Both labels of each row
[-19 -10 -20  16  -1   1   9  -6  17   7  12  -9  -9  -4  11  -7 -11  -1
   3   2  22  20  23  14 -16   9   5   4 -43 -11   4 -13  10 -11  -9 -40
  -6  -7   5  17  -4  11 -11 -11   6   4 -24   3  13  19  -7 -11   0  -9
  10  -1  -8  10  -5  -8 -30  53 -22 -28  28   6] -> Jq (27)
[ -1  -2   5  40  -7   7 -11  -8   0   4   9 -10   2   1   5  -7  -5  -5
   7   5  -4   1   2 -10   1  -3   7  -4   4 -14  11  -2   9   1   6 -36
   0   2   1  -4  -9   1  -7  -2 -17   2  -8   1  13   1   7  -6  -5   1
   2   5   2  23  -5  -4  -6  11   2 -21   7 -11] -> HH (31)
[-22 -13  -2  32  -3  23   4  -9  -1  -9   0 -13   1  -2  -4   6 -25 -31
  17   0   7   8   2   7   3   0 -10  11  -8 -25   7 -22   9  -4 -22 -87
   2   8   4   3  -7  -1   1   3  12   7 -29  31 -28  -6  -1 -15   0  10
   8 -12   7  60   4 -15 -24  46 -22 -36  13   6] -> Jq (35)
[  -5  -20   -3   11    4   22   -5  -13    3    9    1   18  -18  -11
   -5   -6  -29    7  -12    2   19   -3   39    2    1  -10  -11  -19
 -103  -22    1  -11   13  -11  -45  -65    5    6    7   29  -13    6
  -22    2   13    0  -23   20   -2    3  -13  -11    5   -7    7   -9
  -22   23   -1  -21  -19   60   -6   -7   31   12] -> RG (27)
[-16 -12   4  49  -4  24  -4  -9   5  -4  11 -23 -22  -2  -2   3 -24  -2
  38  11   4  14  11  13   1  -2  10  13  19 -17   8 -13  33  -6  -9 -88
   5  -8  18   3  -6 -17  11 -15   4  -1  17  29 -19  -5  -3 -22 -11   7
   9  -6  16  94   7 -10 -45  48 -13 -40  22  13] -> Jq (35)
[ -23  -16    5   63   -9   38   -3   -6    0   10    2  -29  -12    4
   -7    3  -10    0   23   17    9   14   39   43   -7    4   19   24
   35  -16   14  -23   26   -6  -26 -106    5    5   17    7  -22  -13
   14   -1    8    2  -33   19    2  -13    2  -17   -7    1   21   15
   -5  106   -6  -50  -52   48  -12  -59   28   18] -> TZ (35)
[-10 -17  -9  34  -4  40   2   3   5 -13   5 -27 -34  -3  -6   4 -30  -7
  20   6  12  -5  13   8  -2  -8  -3   2  -6 -28   9  -8  30  -1 -28 -88
   4  11  -5  20  -7 -23 -10   3  -5  -1 -26  32 -24  -2  -2 -25 -16   5
  12  -5  24  92   3 -22 -40  58 -31 -43   5  10] -> TZ (35)
[-21   2   3  38  -2  20   7  -2   8 -11   3  -7  -1   1  -3  11 -21  -4
  21   2   6  11   4   9  10   0  -7  12  12 -26  14  -6  14   2 -20 -65
   6  -6  18  10  -6  -7  -4  12  -5  -3 -20  29 -57   1  -2 -21  -6   1
   1 -18  -2  48   5 -20 -28  41 -15 -19  12  10] -> TZ (35)
[  -1   -9   13   13   -1   51    4  -35  -20   -7   18   17   -3    7
   -9  -14  -17   10  -17   -4    7   -6   46   -1   34   -9  -12  -16
 -105   31    5   -8   21   -6  -27  -76    0   14    1   27  -19   -6
   15    8    9   -3   -4   46  -23  -22  -16  -24    5   40   12    0
   21   59    9  -14   -4   40  -15  -35   16    2] -> TZ (31)
[-19  -3   5  32   1  23   3   0   6 -23  11   2 -18  -6   2   6 -29   1
  18  12   5  12  -6   1  -1   5  -8   6  -5 -32   7 -16  16  -2 -18 -67
  -6  -3  15   7  -9  -5   7  13  13   2  -9  29 -51   1  -8 -19  -8  18
  -9 -17  23  31  13  -4 -23  44  -4 -15   8   1] -> HH (35)
[-16  -8  13  11  -6  28   3  -4   0 -15  14 -16  -7   3 -14   2 -17 -21
   8  -7  -2   9   9  10  10   1  21  -1 -18  -5   4 -17  19  -6 -11 -64
   3 -15   7   6  -7   2  -3   7   3   2 -22  27 -18  -3 -10 -17 -10  21
  11  -5  19  55   0 -11 -18  46 -15 -30   6  -8] -> HH (35)
[ -9   1   6  15   1   4   6   0  -5 -11   9 -16  -3   1  -6   4 -22  -5
   7  -7  -3   0  -3   3 -21   9  14  11 -31 -19  -4 -33  -7   3  31 -37
  -1   7  -1   0 -14  -4  -4  10   3  -1  -1   7 -12  -1   3  10   5  11
  -9  -8   8  48 -10 -13   3  30 -12 -18  -1 -23] -> TZ (35)
[-29  -6 -13 -19  -2   9 -16 -21   9   4   5 -16 -25   3   4 -16  -6   6
 -18   2  21  17  19   6  15  -2  -1   5 -76   7 -13 -13  20 -24 -14 -60
  -1   5   0  12  -5  13 -13 -15   9   0 -23 -34   0   9  -5 -20  11 -12
  19   0 -11   9   0 -18 -30  50  -2 -41  34  -4] -> HH (27)
[-15 -22 -10   5  11  23  35  -6   3 -11  -9  30 -15  -3   4  -9 -19  -8
  -7 -12  19  17  69  11   9  21 -17   3 -84   8  -4 -13  -3 -19 -42 -43
 -17   5  20  41  -9  -4   0  10   5  -5 -17  38 -47   0 -16 -18   4   1
  -3  -8  -3  48   0 -36 -16  67 -21  -7  22  36] -> TZ (30)
[ -4 -12   3  13 -17  38   0  -2 -17  -3  14 -15 -16   4   1 -16 -12 -12
  15  -3   0   9  32  13  20   1  -2  11 -12   0   5 -10  29 -13 -17 -75
   6   4   9  14  -6  -4  12   5   5   1 -23  33 -14  -7  -3 -26  -9  17
  15  13   8  80   1 -16 -16  33 -15 -52 -12  -2] -> HH (35)
[-13  -3  15   9  -7  15  13 -10 -11 -16  23 -33 -17   0  -1   8 -43 -11
  13  -9  -5  13 -14   4  -2   4   3  13 -20   1   2 -20  25   2   5 -59
  -6 -10   5  -3  -5   0   4  -5   0 -11 -13  25 -29  -8  -4 -30  -8  29
  -7  -2  20  15  17   4 -10  51  -6 -37  15 -16] -> Jq (35)
[-21 -15   3  43  -1  37  18   0   5 -12  14  -3 -16   3  -1  -1 -30  -7
  -1 -14  17  14  28   2   9   0  -4   9 -24 -28   3 -14   7  -6 -26 -95
   0   4  18  12  -5  -5 -10  20   2  -4 -39  44 -42  -8  -8 -20  -9  24
  -1 -19  16  56   7 -19 -21  55 -29 -35  -1  12] -> RG (35)
[-12 -26   9  20  -3  41   0   1   0  16  10   3 -21  -6  -7 -13 -10  23
  -1   8  21   0  43  16  13  -5 -14   6 -73  -6  -1  -9  16  -9 -27 -79
   0  -4   6  25  -9  -2 -13  -6  14   7 -27  24  -2  -4  -5 -23  10   2
  18   1 -11  41   6 -28 -19  46 -18 -38  32  18] -> TZ (27)
[  3   2  39   3  -8  32  11 -18 -15   0  13 -24   1   2 -16 -17  -3   5
  -5  -4   0   1  37  15  29  11  12  11 -34  37   0  -1  -1  -6  -5 -62
  -2  19   6  20 -13   1  17  -5  -2  33 -18  21   8 -20  -2 -15  12  25
  16  15   1  85  -2 -27   7  17 -18 -50   1  -7] -> RG (35)
[-18 -24 -18  16  -1  24  -9  -7  -7  15   3 -20 -12  -5  -1 -14   3   9
  -1   8   7  14  44  23 -13 -12  -3  11 -23   8   0   5  17 -11 -18 -49
  -6  -2   6  14  -6  -1 -17 -11   6   4 -16   4  32  -6   3 -12   3 -14
  11  22 -18  70  -5 -20 -30  31 -16 -29  41  14] -> TZ (27)
[-28 -12 -12   7   3  20   8 -14  10  15   5  -5 -21  -9  -1 -15 -21  14
  -2   2  36  18  39  24   0   3  -7   1 -76 -25   7 -22  15 -22 -24 -62
  -4  -8   6  26  -8   0 -17 -11   4   6  -8   9  -4  11  -5 -20   9 -12
  14   2  16  18   1 -23 -23  56 -35 -37  41  19] -> RG (27)
[-11  17   2  30 -13 -23 -18  11  -1  -3  -1 -40   5   5   5  33  -5  -3
  31  11 -10  -2 -47   8 -21   4  13  16 106 -40   7  -1  -7  25  22   6
   9   8  -3 -32   9  -2 -10   4  -4   3   5 -22  11   9   6   9 -12  -9
  -8  -8  -7  39 -20   3 -17 -30   4   8 -20 -21] -> Jq (35)
[-22  -5   4  47  -6  17  19  -1  -4 -19   9 -44   1  -5  -5  -6 -22  -5
   6 -15  10  23  43  34  -2  17  12  24  10 -15  12 -21  -5 -15   9 -97
  -9   0  14   2  -1   1  -4  16  10   4 -10  25 -12 -10  -7 -23   0  25
 -13   5  13  46  -3 -12  -4  45 -17 -68  11  -7] -> RG (35)
[-18 -17   8  17  -9  33   7  -2   4 -14  -3 -15 -13  -4 -32   5 -17 -14
  22   5   4   7  18  15  -3  -2   0  10   6 -24   7 -12  15 -21 -18 -72
   5   2  11   7  -7 -12  -3   5   4 -12 -26  28 -22 -12  -6 -20 -11  12
  -1  -9   8  73   0 -15 -25  48 -19 -35  22  -1] -> TZ (35)
[  2 -18  12  13  -5  33   6 -17   4  -7  13  -7 -17   1  -8  -8 -17 -16
  -5  -2   7  -1  27   6  13  11   5   1 -44   2   5   4   1  -5  -9 -58
  -2   4  13  24  -5  -9   1 -13   1   5 -20  32 -20  -7  -3 -13  -1  13
  15  -4  13  74   1 -28 -15  37 -18 -38   7  11] -> Jq (35)
[-16 -15   9  28  -6  37  14 -13  -7 -13  19 -13  -5  -2  -7  -9 -20   3
   5 -16  18  14  45  38  22   9   3  16 -56   1  16 -14  12  -7 -22 -93
  -6   1   9  17 -24  -1   3   5   9  -5 -20  38 -24 -34 -12 -27   0  34
   6   7  21  72   4 -28 -15  53 -26 -49  18   7] -> TZ (35)
[-13  -6 -14  16   3  23  10 -10   9 -11   0  -3 -10   6   9   1  -6  -6
   9  -4   8  18  37   6  19  18  -7  16  -8  23   2   2   9 -18   1 -17
   7   8  23  22   0   0  11 -12   5   5 -17  22 -12 -11  -3 -11   0 -11
   1   7   5  87   7 -38 -42  44 -18 -22  24  33] -> RG (30)
[-15 -11 -27   2   1 -20 -19   0  11  11  -2 -12 -17   5   5   7 -18  10
  -4   8  11  12 -14  12 -16  -9  -3   4  10 -17  14  -6  23 -17   2 -13
  -1 -26   2 -13  12   1 -12 -10   2   2   2 -20  -5  15   2  -5   2 -15
  18  -2 -12 -73   1  17 -11   9   5  -2  13  -2] -> NH (27)
[-15 -22   7  33  -5  44   8 -11  -4  -6  14  -8 -10   1  -1  -3 -12  -5
  24   5  11   5  40  19  11   4   1  15 -21  -4   4  -5  16  -4 -17 -78
   3   4  13  22 -10  -8  -1   4   5   4 -30  32  -4  -1  -7  -4   3   3
  15   4   2  92   1 -28 -33  44 -21 -45  36  10] -> RG (35)
[  0 -13  16  15  -4  17   3  -8  -8  -5  18   5  -1  -2 -11  -4 -24 -11
   4   2  -4   0   3  -3   9   3  -8  -5 -49  -5  -5  -2  19  -4  -4 -63
  -1  -2  -3   5  -3  -8   7   4  -2  -2  -7  28 -21 -11 -17 -22   6  30
  14   4  17   3   1   5  11  30   5 -17   2 -20] -> HH (31)
[ -6  -3  11  20  -1   4   6   9   3  -8   6 -14   2   7   7   9  -1   0
  10   5  16   9  -3   5  -2   3   8  15  10 -19   6  -3  -8  12  -1 -24
 -15   4   2   0  -7   7   5  17  -6 -10  -3 -22   5   1   2  -5   0   5
 -12 -13   7  27  -8  -8 -10   5   0  -1  -3  21] -> TZ (35)
[-17  -5  -7  -6  -1  15  10 -19   8  -5  11 -16 -27   3  -2  -9 -18  -2
  -5  -5  12  11  15  -3  -1   3 -10   8 -87  13   4 -22  35 -20 -10 -50
  -8  -8  10  27  -1   7 -12 -24   8   3 -27   9  -5  10  -9 -28   2 -10
  12   1 -10  13   5  -7 -43  62  -8 -24  37   6] -> Jq (27)
[-10 -14  -4  -6  -3  16 -24 -20   2   1   5   2 -12  -5   3  -9 -22  10
 -14 -21  18   9  28  -4   9   1  -9  -2 -92  -8  -4  -9  14  -9 -21 -47
  -8  -1   2  22 -17  18 -13  -8  25  16 -17  16  -3   3  -4 -19  12   0
   9  -4 -12   6   6 -21  -5  56 -19 -25  26   5] -> Jq (27)
[ -7 -22  -6  -3  10  29  12 -13   1  -3   4  11 -12  -1  -2 -17 -13   1
 -13  -4   9  45  33  -4   2   2  -8  -9 -78  11  -5  -8  12 -16 -21 -37
  -5   3  11  32  -3   6  -8  -3   6   8 -16  22 -29  -2  -7 -13  19  -3
   9   1  -4  36   4 -20 -15  44 -14 -22  31  13] -> TZ (27)
[-17   0 -14 -28  -7  20  15 -14  -1 -11   1  -6 -21   6 -12  -3  -6  -4
   4  -5   3   1  11 -12   7  12   3  22 -46  33  -6 -10  27 -11  -4  -9
  -2  12   4  27 -14   4  15 -17   3   7  -9  17 -31  -4 -10 -12   2  -5
  15   1   8  41   7 -19 -18  37 -14 -12  18  21] -> HH (30)
[ -4 -14  -9   3  -9  12   0 -18  -8  12   4   3  -6  -3  -6 -26  -1  11
 -17   0  15   9  52   6  13  -3  -5   1 -62  12  15  -9   7 -18 -18 -50
  17  10  -6  21  -5   8  -7  -8   7   1 -19   0  28  21 -10  -6  10   2
  11  15 -23  -3  -9  -9   1   9  -6 -33  14   1] -> TZ (27)
[ -2  -9   6  12 -14  43  -3 -23 -11  -2  23 -24 -20   5  -8  -3 -19  -5
  16   7  22   9  31  10  18  -9  10  11 -46   4  15 -22  35   2 -15 -84
   5  -7  19  11  -9  -3  12 -11  10   1 -31  37 -12 -18  -7 -26   4   6
  21  14  11 106  11 -33 -21  52 -19 -51  32   9] -> HH (35)
[  2   9  20   0 -11  19   0  -7  -4  -8   6 -26  -2   3  -6  -3  -7   2
  18   3   2   5 -11   2 -13   6  31   8  20   2   7  -8   5 -11   6 -34
   6   2 -11  -7  -3   2   2   2   3  -1  -2   1   8   0   1  -7   5  21
   1   6   6  21  -6   1  10   3   5 -19  -9 -17] -> Jq (35)
[ -3  -3   5  40  -8   5  -4  18   3  -7  11 -35   3  -8   6   4 -13  -8
  18   6 -13   5  -6  19 -12   9   8   8  57 -29   2  -5  -6   2   2 -44
   3  -1   6  -6  -1  -6 -11  16   0  -4 -22  -2   0  10   3 -21  -1   5
 -13  -9  13  48 -10  -3  -8   8  -6 -22  -6  -7] -> TZ (35)

Two labels a row
[-16  12  22 -27  -3  44   0 -11 -22  17  12  26  20   7   5   8 -29 -28
  -4  11  12  -8  18  -3  22  -1 -18 -21   9  -4   0   3  -9 -35 -14 -50
  16 -47  -5  32  -8  10   6   0 -15  -9   2  -4  27 -16  -3  10   2   3
  -5 -22   2   3 -14  23   3   1  19 -11 -26  -4] -> CG Bd
[ -9 -11  26  -8  21  42  21   3  20 -10 -19  13  12  29 -18   9  -8 -28
  -5   1 -13  -2  -5 -20  -8 -27  -3  -9   2  21  -9  -3  -1  12  -4   0
  14 -50   2  -1 -22   4   1  12  -5  -9  -1 -33  -2  18 -22   5   7  17
  -7  18 -18   8 -21 -17   0  26  21   2  -1   6] -> MM RC
[ -3 -13  10  -2  17  42  24   4  11 -12 -24  -4  20  24 -19   8 -14 -16
   4   3 -19  10  -1 -11 -19 -52  -3 -15  -1  20 -11 -14  -3  -2 -38   3
  23 -55  23  11 -14  -4  -5   4   1  -7 -12 -25  -3 -19  -8  -9   1  -9
 -22  25  -7  26 -22   1   1   7  19 -33 -18  10] -> MM NR
[  4  -7  -9  -8  17  42  12  -2  30  -8  -4   9  32  15  -7  11 -20 -12
 -19  15  -2  -4  -7  -2  -6 -42  -7  -8  -7   2 -10  -9  -7 -18   8 -11
   2 -34  18   8 -11   2   3 -10   5 -22   1 -39  10   3  -6  -6   4   5
 -20  15  -5  33 -34  19   1  10  20 -19  -2   8] -> TR NR
[  9  -4   3   7  -5  -2  19  -5   3  -4   6  13  -6  14   3  -2   9 -14
  22   0 -14   2  -7  -3   2   8   9  -8  -1  -3  11  -7 -24  14 -56  45
  -5 -10  -4  11   1  -2   1  12 -10  29  -3   5  10 -16  -2   8   0  -1
  -2 -20 -13  -2  -6  15   0  -3  -9  -5  -9 -12] -> TR Ld
